Here is a tiny trained network, its code and every weight. The questions are about switching its units off for an input and a class, where a switched-off unit gives its printed mean instead of its output.

import numpy as np


def w(rows, s, z=0):
    codes = np.array(rows[::2]) - 128.0
    scale = np.full(codes.shape[1], s)
    scale[-1] = z or s
    return codes * scale


def f(y):
    return y / 2 * (1 + np.tanh(0.7978845608 * (y + 0.044715 * y**3)))


def log_softmax(a):
    a = a - a.max(-1, keepdims=True)
    return a - np.log(np.exp(a).sum(-1, keepdims=True))


def net(x, mask):
    res = np.array(x, float).reshape(1, 5) / 4 @ E
    y = f(res @ A[0][:, :-1].T + A[0][:, -1])
    res = res + np.where(mask, y, B[0][:, -1]) @ B[0][:, :-1]
    return log_softmax(res[-1] @ U[:, :-1].T + U[:, -1])


A, B = {}, {}
E = w([
[129,128,129,128],'x0',
[118,19,196,75],'x1',
[130,129,129,128],'x2',
[179,110,182,248],'x3',
[55,182,224,152],'x4',
],0.015)
A[0] = w([
[129,92,114,86,122],'n0',
[117,59,184,119,174],'n1',
[61,178,108,78,40],'n2',
[98,162,198,92,33],'n3',
[127,208,160,202,93],'n4',
[5,156,195,115,154],'n5',
[207,75,153,186,140],'n6',
[33,161,82,70,144],'n7',
[210,74,164,188,13],'n8',
[28,166,225,89,9],'n9',
[104,46,205,127,7],'n10',
[111,181,179,209,110],'n11',
[211,129,96,145,54],'n12',
[126,51,104,55,154],'n13',
[145,224,32,132,102],'n14',
[110,164,132,108,85],'n15',
[142,73,95,71,112],'n16',
],0.013,0.015)
B[0] = w([
[64,131,180,108,173],'n0',
[115,73,134,68,224],'n1',
[141,188,131,217,169],'n2',
[135,83,102,85,160],'n3',
[63,184,197,166,210],'n4',
[212,180,61,191,253],'n5',
[222,172,67,169,208],'n6',
[183,134,122,117,236],'n7',
[161,3,132,2,171],'n8',
[164,19,77,44,205],'n9',
[199,242,15,248,174],'n10',
[44,177,192,132,217],'n11',
[143,206,75,190,154],'n12',
[74,74,185,130,236],'n13',
[216,100,90,32,229],'n14',
[127,122,113,151,139],'n15',
[64,112,162,131,195],'n16',
],0.011,0.017)
U = w([
[148,92,124,55,254],'0',
[163,169,115,162,60],'1',
[5,135,176,123,50],'2',
],0.022,0.003)

Each question gives the input, the list of numbers given to net, and the class t.
The units are the neurons (one row each of A and B). Each row of codes is followed by its name. A weight is (code - 128) times the scale printed after its matrix; where a second scale follows, it is the last column's (A, B and U).
mask holds one flag per neuron, in row order. A switched-off neuron (its flag False) gives its mean, the last column of its row in B, instead of its output. The means were averaged over made-up inputs and are rounded, as every weight is.
A unit's drop is (log p(t) with every unit on - log p(t) with that unit switched off) / (log p(t) with every unit on - log p(t) with every unit switched off).
The circuit of an input: a set's keep is (log p(t) with only the set's units on - log p(t) with every unit switched off) / (log p(t) with every unit on - log p(t) with every unit switched off). Starting from the 12 units with the biggest drops (on a tie, the unit counted first), units are removed one at a time, each time the one whose removal leaves the highest keep (on an exact tie, the one counted first), for as long as the keep stays at least 0.8.
units of the circuit, in order: the units of the circuit, biggest drop first
k most important neurons: the k neurons with the biggest drops, biggest first
drop of u: that unit's drop, to one decimal
input [-4,-5,-5,-7,5], class 1: units of the circuit, in order -> (n2)
input [4,-7,0,0,0], class 0: 2 most important neurons -> (n14; n5)
input [-6,2,-3,1,7], class 1: 4 most important neurons -> (n5; n14; n8; n10)
input [-6,7,4,3,4], class 1: 2 most important neurons -> (n10; n5)
input [-2,-8,-7,-6,0], class 0: 3 most important neurons -> (n14; n5; n10)
input [-8,-2,6,-3,1], class 1: 3 most important neurons -> (n9; n1; n8)
input [3,-4,-1,0,-4], class 0: 4 most important neurons -> (n5; n14; n10; n2)
input [-5,-3,8,-5,1], class 1: 2 most important neurons -> (n9; n2)
input [6,4,-4,2,5], class 1: 2 most important neurons -> (n10; n5)
input [3,-1,8,7,3], class 2: drop of n11 -> 0.3
input [7,-1,0,-5,2], class 1: drop of n2 -> 0.1
input [6,2,7,-1,-7], class 2: drop of n14 -> 0.1
input [1,7,-2,4,4], class 1: drop of n10 -> 3.3
input [3,-6,6,-1,-2], class 0: units of the circuit, in order -> (n14)
